Below are the code and all the weights of a small trained network. Each question names an input and a class and asks about switching units off, where a switched-off unit gives its printed mean instead of its output.

import numpy as np


def w(rows, s, z=0):
    codes = np.array(rows[::2]) - 128.0
    scale = np.full(codes.shape[1], s)
    scale[-1] = z or s
    return codes * scale


def f(y):
    return np.maximum(y, 0)


def log_softmax(a):
    a = a - a.max(-1, keepdims=True)
    return a - np.log(np.exp(a).sum(-1, keepdims=True))


def net(x, mask):
    res = np.array(x, float).reshape(1, 4) / 4 @ E
    y = f(res @ A[0][:, :-1].T + A[0][:, -1])
    res = res + np.where(mask, y, B[0][:, -1]) @ B[0][:, :-1]
    return log_softmax(res[-1] @ U[:, :-1].T + U[:, -1])


A, B = {}, {}
E = w([
[49,32,188,73,197,101],'x0',
[122,136,128,125,129,130],'x1',
[167,217,227,204,248,109],'x2',
[211,185,93,67,155,64],'x3',
],0.014)
A[0] = w([
[121,154,185,182,49,119,40],'N0',
[90,109,139,163,167,178,41],'N1',
[111,116,153,189,249,118,14],'N2',
[125,109,155,31,183,55,72],'N3',
[83,72,167,112,181,169,1],'N4',
[103,146,51,88,97,130,214],'N5',
],0.011,0.004)
B[0] = w([
[69,64,169,199,203,185,167],'N0',
[165,86,243,106,71,160,172],'N1',
[199,133,219,108,153,105,228],'N2',
[26,128,141,255,78,143,229],'N3',
[200,62,167,29,83,223,201],'N4',
[180,75,236,111,30,89,253],'N5',
],0.0084,0.013)
U = w([
[40,94,86,213,15,131,220],'0',
[209,155,184,48,79,69,4],'1',
[65,180,160,232,228,168,237],'2',
[203,244,59,158,226,65,53],'3',
[53,51,44,35,105,199,2],'4',
],0.011,0.0044)

Each question gives the input, the list of numbers given to net, and the class t.
The units are the neurons (one row each of A and B). Each row of codes is followed by its name. A weight is (code - 128) times the scale printed after its matrix; where a second scale follows, it is the last column's (A, B and U).
mask holds one flag per neuron, in row order. A switched-off neuron (its flag False) gives its mean, the last column of its row in B, instead of its output. The means were averaged over made-up inputs and are rounded, as every weight is.
A unit's drop is (log p(t) with every unit on - log p(t) with that unit switched off) / (log p(t) with every unit on - log p(t) with every unit switched off).
The circuit of an input: a set's keep is (log p(t) with only the set's units on - log p(t) with every unit switched off) / (log p(t) with every unit on - log p(t) with every unit switched off). Starting from all 6 units, units are removed one at a time, each time the one whose removal leaves the highest keep (on an exact tie, the one counted first), for as long as the keep stays at least 0.8.
circuit, biggest first: the units of the circuit, biggest drop first
most important unit: the unit with the biggest drop
k most important neurons: the k neurons with the biggest drops, biggest first
drop of u: that unit's drop, to one decimal
input [-4,1,2,3], class 3: circuit, biggest first	(N5; N4)
input [6,-6,2,2], class 2: most important unit	N3
input [-6,0,6,2], class 3: circuit, biggest first	(N3; N5)
input [5,6,1,-5], class 1: 2 most important neurons	(N2; N1)
input [-2,6,7,3], class 3: circuit, biggest first	(N5; N3)
input [-4,2,2,-1], class 2: 2 most important neurons	(N5; N0)
input [5,-3,4,-1], class 1: 2 most important neurons	(N4; N2)
input [-5,-5,6,2], class 3: circuit, biggest first	(N3; N5)
input [-2,8,4,2], class 3: circuit, biggest first	(N5; N3)
input [-1,0,2,-1], class 2: 2 most important neurons	(N5; N4)
input [4,4,1,-3], class 1: 3 most important neurons	(N4; N2; N1)
input [0,0,1,4], class 3: circuit, biggest first	(N5; N4)
input [5,4,0,-5], class 4: 2 most important neurons	(N5; N4)
input [7,8,4,7], class 2: circuit, biggest first	(N3)
input [-5,-3,7,1], class 3: circuit, biggest first	(N3; N5)
input [6,3,5,-1], class 1: 2 most important neurons	(N4; N2)
input [5,0,1,4], class 2: 2 most important neurons	(N3; N5)
input [3,-8,2,1], class 2: 2 most important neurons	(N5; N3)
input [-7,5,1,7], class 3: 2 most important neurons	(N4; N1)
input [4,4,3,-2], class 1: circuit, biggest first	(N4)
input [-6,-3,-5,1], class 1: 2 most important neurons	(N3; N5)
input [7,3,2,-5], class 1: 2 most important neurons	(N2; N4)
input [1,0,8,-4], class 1: 3 most important neurons	(N2; N3; N1)
input [1,-6,0,-6], class 4: drop of N4	0.2
input [6,-8,4,8], class 2: drop of N3	0.7
input [6,3,0,-7], class 4: drop of N4	0.4
input [2,8,-4,-7], class 4: drop of N3	0.2
input [-1,-8,6,7], class 3: circuit, biggest first	(N5)
